Here is a tiny trained network, its code and every weight. The questions are about switching its units off for an input and a target symbol, where a switched-off unit gives its printed mean instead of its output.

import numpy as np


def w(rows, s, z=0):
    codes = np.array(rows[::2]) - 128.0
    scale = np.full(codes.shape[1], s)
    scale[-1] = z or s
    return codes * scale


def f(y):
    return y / 2 * (1 + np.tanh(0.7978845608 * (y + 0.044715 * y**3)))


def softmax(a):
    e = np.exp(a - a.max(-1, keepdims=True))
    return e / e.sum(-1, keepdims=True)


def log_softmax(a):
    a = a - a.max(-1, keepdims=True)
    return a - np.log(np.exp(a).sum(-1, keepdims=True))


def net(x, mask):
    ids = ['ΛΣΩαετφ'.index(c) for c in x.split()]
    T = len(ids)
    res = E[ids] + P[:T]
    u = 0
    for l in range(2):
        r = res
        for j in range(2):
            rows = slice(3 * j, 3 * j + 3)
            q, k, v = (r @ M[l][rows].T for M in (Q, K, V))
            z = softmax(np.where(np.tri(T) > 0, q @ k.T / 3**0.5, -1e9)) @ v
            o = O[l][rows]
            res = res + np.where(mask[u + j], z, o[:, -1]) @ o[:, :-1]
        u += 2
        y = f(res @ A[l][:, :-1].T + A[l][:, -1])
        res = res + np.where(mask[u : u + 8], y, B[l][:, -1]) @ B[l][:, :-1]
        u += 8
    return log_softmax(res[-1] @ U[:, :-1].T + U[:, -1])


Q, K, V, O, A, B = {}, {}, {}, {}, {}, {}
E = w([
[98,129,74],'Λ',
[144,109,145],'Σ',
[70,102,43],'Ω',
[63,205,98],'α',
[26,115,109],'ε',
[3,32,119],'τ',
[109,181,242],'φ',
],0.014)
P = w([
[231,203,254],'0',
[142,203,150],'1',
[108,208,109],'2',
[120,196,99],'3',
[139,183,103],'4',
[165,165,115],'5',
[190,151,130],'6',
[121,123,65],'7',
[154,121,99],'8',
[155,111,105],'9',
[201,132,120],'10',
[220,153,116],'11',
],0.0076)
Q[0] = w([
[122,114,111],'0.h1',
[250,95,114],'0.h1',
[127,149,119],'0.h1',
[136,82,125],'0.h2',
[62,156,137],'0.h2',
[95,45,121],'0.h2',
],0.014)
K[0] = w([
[65,77,2],'0.h1',
[189,130,137],'0.h1',
[87,236,76],'0.h1',
[166,141,132],'0.h2',
[83,164,46],'0.h2',
[136,78,139],'0.h2',
],0.0088)
V[0] = w([
[154,112,51],'0.h1',
[143,165,148],'0.h1',
[154,140,2],'0.h1',
[141,92,99],'0.h2',
[173,174,65],'0.h2',
[142,91,102],'0.h2',
],0.0083)
O[0] = w([
[155,55,146,141],'0.h1',
[168,157,101,97],'0.h1',
[131,139,203,250],'0.h1',
[243,2,147,80],'0.h2',
[198,43,143,165],'0.h2',
[251,99,124,71],'0.h2',
],0.0081,0.0016)
A[0] = w([
[106,110,244,246],'0.n1',
[98,159,84,242],'0.n2',
[55,1,146,2],'0.n3',
[63,169,75,202],'0.n4',
[103,226,61,237],'0.n5',
[145,167,29,133],'0.n6',
[171,40,71,176],'0.n7',
[101,118,55,205],'0.n8',
],0.0096,0.0031)
B[0] = w([
[103,69,198,166],'0.n1',
[254,107,162,220],'0.n2',
[97,145,140,180],'0.n3',
[167,65,149,248],'0.n4',
[108,51,135,254],'0.n5',
[124,97,114,167],'0.n6',
[103,191,34,163],'0.n7',
[191,144,102,207],'0.n8',
],0.0087,0.0061)
Q[1] = w([
[160,22,161],'1.h1',
[143,128,225],'1.h1',
[78,210,253],'1.h1',
[214,178,149],'1.h2',
[186,2,108],'1.h2',
[193,103,28],'1.h2',
],0.0096)
K[1] = w([
[137,52,195],'1.h1',
[127,63,235],'1.h1',
[142,175,118],'1.h1',
[103,147,68],'1.h2',
[4,166,96],'1.h2',
[118,142,167],'1.h2',
],0.012)
V[1] = w([
[166,115,7],'1.h1',
[248,79,107],'1.h1',
[120,161,153],'1.h1',
[176,131,217],'1.h2',
[194,214,84],'1.h2',
[76,136,58],'1.h2',
],0.014)
O[1] = w([
[130,181,250,101],'1.h1',
[164,122,205,200],'1.h1',
[225,146,44,97],'1.h1',
[174,77,98,167],'1.h2',
[255,88,131,10],'1.h2',
[54,82,222,86],'1.h2',
],0.0097,0.011)
A[1] = w([
[136,176,94,254],'1.n1',
[215,163,105,84],'1.n2',
[63,179,96,64],'1.n3',
[172,162,161,107],'1.n4',
[23,255,42,175],'1.n5',
[176,242,127,147],'1.n6',
[141,58,79,143],'1.n7',
[118,38,167,167],'1.n8',
],0.0088,0.0045)
B[1] = w([
[95,80,162,157],'1.n1',
[45,221,26,131],'1.n2',
[178,178,147,169],'1.n3',
[157,244,132,128],'1.n4',
[132,123,123,254],'1.n5',
[114,210,115,127],'1.n6',
[181,102,101,201],'1.n7',
[176,89,2,203],'1.n8',
],0.0098,0.0073)
U = w([
[177,112,47,204],'Λ',
[154,26,155,159],'Σ',
[159,225,84,191],'Ω',
[204,245,29,2],'α',
[26,117,81,8],'ε',
[255,129,192,122],'τ',
[235,67,162,72],'φ',
],0.0071,0.0073)

Each question gives the input, a string of symbols that net reads in full, and the target symbol t.
The units are the heads (3 rows each of Q, K, V and O) and the neurons (one row each of A and B). Each row of codes is followed by its name. A weight is (code - 128) times the scale printed after its matrix; where a second scale follows, it is the last column's (O, A, B and U).
mask holds one flag per unit, layer by layer, with each layer's heads first. A switched-off unit (its flag False) gives its mean, the last column of its rows in O or B, instead of its output. The means were averaged over made-up inputs and are rounded, as every weight is.
A unit's drop is (log p(t) with every unit on - log p(t) with that unit switched off) / (log p(t) with every unit on - log p(t) with every unit switched off).
The circuit of an input: a set's keep is (log p(t) with only the set's units on - log p(t) with every unit switched off) / (log p(t) with every unit on - log p(t) with every unit switched off). Starting from the 12 units with the biggest drops (on a tie, the unit counted first), units are removed one at a time, each time the one whose removal leaves the highest keep (on an exact tie, the one counted first), for as long as the keep stays at least 0.8.
units of the circuit, in order: the units of the circuit, biggest drop first
unit that matters most: the unit with the biggest drop
k most important neurons: the k neurons with the biggest drops, biggest first
top k neurons in layer l: the k neurons of layer l with the biggest drops, biggest first
which heads matter: for each layer, one digit per head in row order, 1 if its drop is at least 0.15 and else 0, layers parted by /
drop when u is switched off: that unit's drop, to one decimal
input Λ Σ τ Ω Ω Ω τ Λ τ ε, target ε: unit that matters most -> 1.h2
input Ω Ω ε Λ Σ Λ τ τ τ, target ε: top 2 neurons in layer 0 -> [0.n1 0.n2]
input Λ Ω Ω, target τ: which heads matter -> 00 / 11
input Λ Σ Σ Σ Σ Λ Σ, target Ω: which heads matter -> 10 / 11
input φ α τ Ω Ω Ω Λ Ω Λ, target τ: which heads matter -> 10 / 10
input Ω Σ α τ τ Λ α Σ α τ Σ α, target ε: top 3 neurons in layer 0 -> [0.n3 0.n5 0.n7]
input Ω φ Σ, target Λ: units of the circuit, in order -> [1.h1 0.n1]
input Σ φ α, target Λ: top 3 neurons in layer 0 -> [0.n5 0.n2 0.n1]
input ε τ Ω Σ τ Λ, target ε: which heads matter -> 10 / 01
input α Ω α φ α Ω Σ ε τ Ω, target ε: units of the circuit, in order -> [1.h2 0.n3 0.n2]
input ε Σ φ Ω α Λ Λ τ τ ε Λ, target ε: units of the circuit, in order -> [1.h2 0.n3]
input φ Ω Ω Ω Ω α α Ω, target Ω: units of the circuit, in order -> [1.h1 0.n7 0.n1]
input Λ Ω Ω Λ, target τ: which heads matter -> 00 / 11
input Λ φ Σ α, target Λ: units of the circuit, in order -> [0.n5 0.n1 0.n4 1.h1]
input τ Λ Λ ε τ Ω Ω Ω Λ, target Ω: top neuron in layer 1 -> [1.n4]
input τ Ω Ω Ω Λ Ω Λ Σ ε τ Ω Λ, target Ω: 2 most important neurons -> [0.n7 0.n4]
input φ α Λ Σ Σ Λ Σ Ω Ω Λ Ω, target Ω: top 2 neurons in layer 0 -> [0.n7 0.n1]
input τ α Λ Ω α, target Σ: top 2 neurons in layer 0 -> [0.n5 0.n2]
input Λ Ω φ τ, target Λ: 2 most important neurons -> [0.n1 1.n7]
input Λ τ τ ε α Ω τ τ, target ε: most important neuron -> [0.n3]
input Ω Σ Ω Λ Ω ε Λ α, target Σ: drop when 1.n2 is switched off -> 0.1
input Ω α α τ Ω τ τ Ω φ, target Λ: drop when 1.h1 is switched off -> 1.3
input τ ε τ τ α τ Ω, target ε: drop when 0.n1 is switched off -> 0.0
input Ω Λ Ω ε ε τ ε τ α, target ε: drop when 0.h2 is switched off -> -0.1
